Here is a tiny trained network, its code and every weight. The questions are about switching its units off for an input and a class, where a switched-off unit gives its printed mean instead of its output.

import numpy as np


def w(rows, s, z=0):
    codes = np.array(rows[::2]) - 128.0
    scale = np.full(codes.shape[1], s)
    scale[-1] = z or s
    return codes * scale


def norm(h):
    return h / np.sqrt((h * h).mean(-1, keepdims=True) + 1e-5)


def f(y):
    return np.maximum(y, 0)


def log_softmax(a):
    a = a - a.max(-1, keepdims=True)
    return a - np.log(np.exp(a).sum(-1, keepdims=True))


def net(x, mask):
    res = np.array(x, float).reshape(1, 4) / 4 @ E
    u = 0
    for l in range(3):
        y = f(norm(res) @ A[l][:, :-1].T + A[l][:, -1])
        res = res + np.where(mask[u : u + 13], y, B[l][:, -1]) @ B[l][:, :-1]
        u += 13
    return log_softmax(norm(res)[-1] @ U[:, :-1].T + U[:, -1])


A, B = {}, {}
E = w([
[129,128,126,128,128,130],'x0',
[206,80,133,136,254,99],'x1',
[142,46,128,51,80,51],'x2',
[123,90,72,249,105,97],'x3',
],0.0087)
A[0] = w([
[114,54,114,152,196,132,51],'0.n1',
[192,121,128,90,129,93,18],'0.n2',
[223,181,120,178,253,161,114],'0.n3',
[93,219,86,175,97,220,123],'0.n4',
[156,102,40,235,227,93,3],'0.n5',
[227,137,129,65,176,153,66],'0.n6',
[135,130,80,46,68,68,66],'0.n7',
[129,66,96,138,124,113,8],'0.n8',
[147,55,147,113,219,84,49],'0.n9',
[162,102,95,158,164,111,32],'0.n10',
[254,53,123,128,207,67,9],'0.n11',
[221,157,127,163,231,129,103],'0.n12',
[138,104,121,131,204,95,67],'0.n13',
],0.007,0.0054)
B[0] = w([
[51,171,227,173,36,101,159],'0.n1',
[104,81,142,137,139,204,141],'0.n2',
[1,210,44,96,134,116,254],'0.n3',
[201,29,199,143,175,191,225],'0.n4',
[100,159,143,221,123,82,207],'0.n5',
[125,134,163,34,181,138,181],'0.n6',
[136,165,84,53,157,100,178],'0.n7',
[139,71,132,117,90,102,134],'0.n8',
[179,61,206,123,160,147,193],'0.n9',
[74,136,189,157,71,67,147],'0.n10',
[199,59,239,175,85,184,217],'0.n11',
[46,165,60,122,188,39,230],'0.n12',
[130,161,122,131,72,178,168],'0.n13',
],0.0065,0.0059)
A[1] = w([
[156,84,105,247,121,114,177],'1.n1',
[143,186,201,60,117,155,131],'1.n2',
[226,170,231,137,133,225,2],'1.n3',
[142,53,123,241,143,128,171],'1.n4',
[143,191,95,10,132,161,79],'1.n5',
[99,184,80,191,170,253,89],'1.n6',
[168,162,227,126,129,254,73],'1.n7',
[101,70,22,202,50,48,44],'1.n8',
[69,237,108,117,88,153,43],'1.n9',
[76,160,208,144,142,168,54],'1.n10',
[142,68,89,162,88,8,84],'1.n11',
[147,167,60,177,161,42,48],'1.n12',
[112,71,12,203,42,123,77],'1.n13',
],0.0085,0.0049)
B[1] = w([
[169,121,128,193,2,103,248],'1.n1',
[93,90,65,175,133,104,216],'1.n2',
[66,97,63,76,183,110,181],'1.n3',
[148,140,138,136,55,47,254],'1.n4',
[134,120,153,244,60,81,209],'1.n5',
[148,66,187,87,71,37,223],'1.n6',
[40,100,64,109,144,115,209],'1.n7',
[156,176,135,60,183,240,207],'1.n8',
[134,34,88,109,167,150,169],'1.n9',
[136,113,59,102,162,179,169],'1.n10',
[127,176,138,112,113,204,194],'1.n11',
[82,127,126,161,115,226,170],'1.n12',
[176,152,163,104,195,154,203],'1.n13',
],0.0087,0.0062)
A[2] = w([
[98,112,130,175,125,78,134],'2.n1',
[224,112,142,76,140,168,72],'2.n2',
[142,227,113,88,170,192,135],'2.n3',
[82,177,109,110,200,88,69],'2.n4',
[127,248,131,203,106,147,54],'2.n5',
[139,226,87,200,96,113,107],'2.n6',
[178,99,91,140,42,126,76],'2.n7',
[100,161,104,116,195,148,2],'2.n8',
[130,183,128,115,156,187,145],'2.n9',
[201,47,170,81,174,65,68],'2.n10',
[129,124,146,108,40,105,132],'2.n11',
[130,188,132,191,101,143,101],'2.n12',
[119,191,121,141,177,88,85],'2.n13',
],0.012,0.0037)
B[2] = w([
[147,136,149,97,171,191,237],'2.n1',
[80,156,104,148,186,155,179],'2.n2',
[176,234,139,84,254,254,178],'2.n3',
[183,138,139,133,51,160,200],'2.n4',
[74,30,89,77,154,176,211],'2.n5',
[55,104,58,68,165,85,218],'2.n6',
[171,179,223,176,136,57,240],'2.n7',
[184,172,174,176,126,98,164],'2.n8',
[159,131,121,31,154,158,162],'2.n9',
[37,131,32,156,109,152,222],'2.n10',
[245,164,188,171,107,105,254],'2.n11',
[97,107,85,55,140,109,201],'2.n12',
[188,139,130,86,154,181,170],'2.n13',
],0.0089,0.0067)
U = w([
[4,96,42,128,139,122,189],'0',
[198,141,181,178,28,65,177],'1',
[190,213,134,96,171,220,3],'2',
],0.017,0.0012)

Each question gives the input, the list of numbers given to net, and the class t.
The units are the neurons (one row each of A and B). Each row of codes is followed by its name. A weight is (code - 128) times the scale printed after its matrix; where a second scale follows, it is the last column's (A, B and U).
mask holds one flag per neuron, layer by layer. A switched-off neuron (its flag False) gives its mean, the last column of its row in B, instead of its output. The means were averaged over made-up inputs and are rounded, as every weight is.
A unit's drop is (log p(t) with every unit on - log p(t) with that unit switched off) / (log p(t) with every unit on - log p(t) with every unit switched off).
The circuit of an input: a set's keep is (log p(t) with only the set's units on - log p(t) with every unit switched off) / (log p(t) with every unit on - log p(t) with every unit switched off). Starting from the 12 units with the biggest drops (on a tie, the unit counted first), units are removed one at a time, each time the one whose removal leaves the highest keep (on an exact tie, the one counted first), for as long as the keep stays at least 0.8.
units of the circuit, in order: the units of the circuit, biggest drop first
unit that matters most: the unit with the biggest drop
k most important neurons: the k neurons with the biggest drops, biggest first
top k neurons in layer l: the k neurons of layer l with the biggest drops, biggest first
drop when u is switched off: that unit's drop, to one decimal
input [-8,0,3,-8], class 1: 3 most important neurons : (0.n4 1.n5 0.n11)
input [7,0,-1,-8], class 0: unit that matters most : 0.n12
input [-1,5,-8,1], class 0: 2 most important neurons : (0.n5 1.n8)
input [-2,0,3,7], class 2: 2 most important neurons : (1.n8 1.n11)
input [-6,0,-1,-7], class 0: top 2 neurons in layer 1 : (1.n2 1.n5)
input [-5,-4,-6,1], class 1: 2 most important neurons : (1.n6 0.n6)
input [-6,1,-7,4], class 0: top 3 neurons in layer 0 : (0.n3 0.n11 0.n5)
input [6,0,7,2], class 2: 2 most important neurons : (1.n11 0.n4)
input [-1,-3,7,1], class 2: 3 most important neurons : (1.n8 0.n6 1.n1)
input [0,-8,5,1], class 2: 3 most important neurons : (1.n8 1.n1 0.n6)
input [6,0,6,2], class 2: 2 most important neurons : (1.n11 0.n4)
input [-8,-3,1,2], class 2: 2 most important neurons : (0.n11 0.n9)
input [1,-1,-2,1], class 1: 2 most important neurons : (0.n6 1.n4)
input [0,-8,-7,2], class 1: units of the circuit, in order : (1.n6)
input [4,-7,7,6], class 2: drop when 1.n8 is switched off : 0.2
input [2,-6,3,5], class 2: drop when 1.n8 is switched off : 0.1
input [-4,-7,5,7], class 2: drop when 1.n8 is switched off : 0.8
